Here is a tiny trained network, its code and every weight. The questions are about switching its units off for an input and a class, where a switched-off unit gives its printed mean instead of its output.

import numpy as np


def w(rows, s, z=0):
    codes = np.array(rows[::2]) - 128.0
    scale = np.full(codes.shape[1], s)
    scale[-1] = z or s
    return codes * scale


def norm(h):
    return h / np.sqrt((h * h).mean(-1, keepdims=True) + 1e-5)


def f(y):
    return np.maximum(y, 0)


def log_softmax(a):
    a = a - a.max(-1, keepdims=True)
    return a - np.log(np.exp(a).sum(-1, keepdims=True))


def net(x, mask):
    res = np.array(x, float).reshape(1, 2) / 4 @ E
    u = 0
    for l in range(3):
        y = f(norm(res) @ A[l][:, :-1].T + A[l][:, -1])
        res = res + np.where(mask[u : u + 3], y, B[l][:, -1]) @ B[l][:, :-1]
        u += 3
    return log_softmax(norm(res)[-1] @ U[:, :-1].T + U[:, -1])


A, B = {}, {}
E = w([
[185,118,137,35,124],'x0',
[4,63,58,24,128],'x1',
],0.002)
A[0] = w([
[254,140,156,158,139,5],'0.n0',
[241,102,179,128,116,89],'0.n1',
[70,85,118,124,132,142],'0.n2',
],0.0044,0.0033)
B[0] = w([
[6,253,165,76,197,234],'0.n0',
[165,156,208,144,133,251],'0.n1',
[129,89,107,90,153,226],'0.n2',
],0.0055,0.0024)
A[1] = w([
[38,133,76,252,161,244],'1.n0',
[223,176,189,112,98,161],'1.n1',
[197,218,130,183,41,134],'1.n2',
],0.0035,0.0011)
B[1] = w([
[203,137,126,90,144,253],'1.n0',
[167,22,210,150,143,225],'1.n1',
[81,105,71,1,141,209],'1.n2',
],0.0045,0.0026)
A[2] = w([
[253,137,124,132,151,211],'2.n0',
[54,220,235,145,108,99],'2.n1',
[105,64,148,161,185,254],'2.n2',
],0.0043,0.00064)
B[2] = w([
[105,116,103,200,107,229],'2.n0',
[126,185,158,109,254,251],'2.n1',
[134,157,141,109,96,178],'2.n2',
],0.0099,0.003)
U = w([
[135,190,127,135,39,1],'0',
[130,117,33,245,86,145],'1',
[91,85,50,31,106,234],'2',
[189,56,198,145,67,70],'3',
[138,208,193,131,232,165],'4',
],0.012,0.0048)

Each question gives the input, the list of numbers given to net, and the class t.
The units are the neurons (one row each of A and B). Each row of codes is followed by its name. A weight is (code - 128) times the scale printed after its matrix; where a second scale follows, it is the last column's (A, B and U).
mask holds one flag per neuron, layer by layer. A switched-off neuron (its flag False) gives its mean, the last column of its row in B, instead of its output. The means were averaged over made-up inputs and are rounded, as every weight is.
A unit's drop is (log p(t) with every unit on - log p(t) with that unit switched off) / (log p(t) with every unit on - log p(t) with every unit switched off).
The circuit of an input: a set's keep is (log p(t) with only the set's units on - log p(t) with every unit switched off) / (log p(t) with every unit on - log p(t) with every unit switched off). Starting from all 9 units, units are removed one at a time, each time the one whose removal leaves the highest keep (on an exact tie, the one counted first), for as long as the keep stays at least 0.8.
circuit, biggest first: the units of the circuit, biggest drop first
k most important neurons: the k neurons with the biggest drops, biggest first
k most important neurons of layer l: the k neurons of layer l with the biggest drops, biggest first
drop when u is switched off: that unit's drop, to one decimal
input [3,0], class 3: circuit, biggest first => 0.n0, 2.n1
input [-4,1], class 1: most important neuron => 0.n0
input [2,1], class 2: circuit, biggest first => 0.n1, 2.n1
input [1,1], class 2: 2 most important neurons => 0.n1, 2.n1
input [-8,3], class 2: 4 most important neurons => 0.n1, 2.n1, 2.n0, 0.n2
input [4,0], class 3: circuit, biggest first => 0.n0, 2.n1
input [-6,-1], class 1: 2 most important neurons => 0.n0, 1.n0
input [-8,-4], class 1: 2 most important neurons => 0.n0, 1.n0
input [-1,0], class 1: 2 most important neurons => 0.n0, 0.n1
input [-5,-3], class 1: 2 most important neurons => 1.n0, 0.n0
input [-3,1], class 1: 2 most important neurons of layer 1 => 1.n0, 1.n2
input [-7,6], class 2: drop when 2.n0 is switched off => 0.1
input [4,4], class 2: drop when 0.n2 is switched off => 0.0
input [-7,1], class 1: drop when 1.n0 is switched off => 0.3
input [-1,4], class 2: circuit, biggest first => 2.n1
